Below are the code and all the weights of a small trained network. Each question names an input and a class and asks about switching units off, where a switched-off unit gives its printed mean instead of its output.

import numpy as np


def w(rows, s, z=0):
    codes = np.array(rows[::2]) - 128.0
    scale = np.full(codes.shape[1], s)
    scale[-1] = z or s
    return codes * scale


def f(y):
    return np.maximum(y, 0)


def log_softmax(a):
    a = a - a.max(-1, keepdims=True)
    return a - np.log(np.exp(a).sum(-1, keepdims=True))


def net(x, mask):
    res = np.array(x, float).reshape(1, 7) / 4 @ E
    y = f(res @ A[0][:, :-1].T + A[0][:, -1])
    res = res + np.where(mask, y, B[0][:, -1]) @ B[0][:, :-1]
    return log_softmax(res[-1] @ U[:, :-1].T + U[:, -1])


A, B = {}, {}
E = w([
[50,19,149,199,97,92,160,194,219],'x0',
[233,115,232,84,254,98,36,224,176],'x1',
[48,142,47,30,172,214,95,160,213],'x2',
[152,128,131,131,109,147,134,133,139],'x3',
[175,128,113,106,89,121,149,132,156],'x4',
[113,136,137,133,137,119,129,119,132],'x5',
[129,125,118,132,137,133,129,120,130],'x6',
],0.0061)
A[0] = w([
[56,20,134,199,90,120,157,195,225,58],'n0',
[99,169,140,118,176,149,86,86,68,251],'n1',
[67,130,58,40,163,201,80,160,204,18],'n2',
[190,254,89,70,122,199,108,73,74,20],'n3',
[187,100,203,204,108,21,151,85,49,52],'n4',
[215,110,237,84,240,87,23,232,173,40],'n5',
],0.0055,0.0031)
B[0] = w([
[213,29,198,40,196,47,107,78,60,192],'n0',
[191,87,127,163,171,59,47,118,195,205],'n1',
[131,176,200,55,168,194,245,194,66,184],'n2',
[190,20,176,51,168,66,116,93,89,213],'n3',
[53,232,204,58,154,218,228,201,129,203],'n4',
[2,103,32,154,20,183,146,24,60,254],'n5',
],0.0062,0.0076)
U = w([
[46,109,48,136,38,163,139,32,76,3],'0',
[201,39,178,84,198,45,106,107,114,9],'1',
[105,226,189,94,168,196,210,254,117,33],'2',
[135,142,106,150,134,111,103,148,149,232],'3',
[142,130,103,148,126,134,105,141,157,204],'4',
[137,145,124,154,133,105,106,143,166,202],'5',
[130,140,111,147,133,104,98,143,160,183],'6',
],0.009,0.0075)

Each question gives the input, the list of numbers given to net, and the class t.
The units are the neurons (one row each of A and B). Each row of codes is followed by its name. A weight is (code - 128) times the scale printed after its matrix; where a second scale follows, it is the last column's (A, B and U).
mask holds one flag per neuron, in row order. A switched-off neuron (its flag False) gives its mean, the last column of its row in B, instead of its output. The means were averaged over made-up inputs and are rounded, as every weight is.
A unit's drop is (log p(t) with every unit on - log p(t) with that unit switched off) / (log p(t) with every unit on - log p(t) with every unit switched off).
The circuit of an input: a set's keep is (log p(t) with only the set's units on - log p(t) with every unit switched off) / (log p(t) with every unit on - log p(t) with every unit switched off). Starting from all 6 units, units are removed one at a time, each time the one whose removal leaves the highest keep (on an exact tie, the one counted first), for as long as the keep stays at least 0.8.
circuit, biggest first: the units of the circuit, biggest drop first
most important unit: the unit with the biggest drop
k most important neurons: the k neurons with the biggest drops, biggest first
drop when u is switched off: that unit's drop, to one decimal
input [-1,7,-6,-1,7,-6,5], class 0: most important unit -> n5
input [-2,-7,-8,-6,3,-1,-4], class 2: circuit, biggest first -> [n4 n5]
input [6,-2,-5,2,6,-5,4], class 1: 2 most important neurons -> [n0 n5]
input [4,-7,-3,-8,-5,8,3], class 3: 2 most important neurons -> [n5 n0]
input [-6,-6,8,8,-8,-4,3], class 2: 3 most important neurons -> [n2 n5 n0]
input [-7,7,1,7,-7,-4,3], class 0: 2 most important neurons -> [n5 n0]
input [-8,-7,-8,6,2,8,3], class 1: 4 most important neurons -> [n3 n5 n1 n2]
input [-8,-5,-1,-1,-5,1,-2], class 1: 3 most important neurons -> [n3 n5 n1]
input [6,-3,-3,-1,-3,0,0], class 1: 2 most important neurons -> [n0 n5]
input [-4,7,-4,-8,-4,-5,8], class 4: circuit, biggest first -> [n1 n5]
input [-8,0,8,5,3,6,2], class 1: 4 most important neurons -> [n3 n4 n1 n5]
input [8,0,6,7,-3,-1,5], class 1: 2 most important neurons -> [n0 n4]
input [7,-6,7,-4,-3,5,0], class 1: 3 most important neurons -> [n0 n5 n4]
input [8,-1,8,7,-2,4,-2], class 1: circuit, biggest first -> [n0]
input [7,-3,8,7,-7,2,-5], class 2: 2 most important neurons -> [n2 n3]
input [7,-5,-3,-5,-4,-1,1], class 1: 2 most important neurons -> [n0 n5]
input [4,-5,5,5,-5,-3,7], class 6: 3 most important neurons -> [n5 n4 n0]
input [5,-3,7,5,5,-6,5], class 2: 2 most important neurons -> [n2 n5]
input [2,-6,-8,6,-5,-7,-7], class 2: 2 most important neurons -> [n4 n5]
input [8,-7,5,8,-8,1,-1], class 1: most important unit -> n0
input [3,4,8,3,-2,-5,8], class 2: drop when n3 is switched off -> 0.1
input [-5,6,-5,6,-4,-3,-1], class 0: drop when n5 is switched off -> 0.9
input [7,7,1,1,-5,-4,-2], class 0: drop when n5 is switched off -> 1.1
input [-6,7,6,-3,4,-7,5], class 0: drop when n5 is switched off -> 1.3
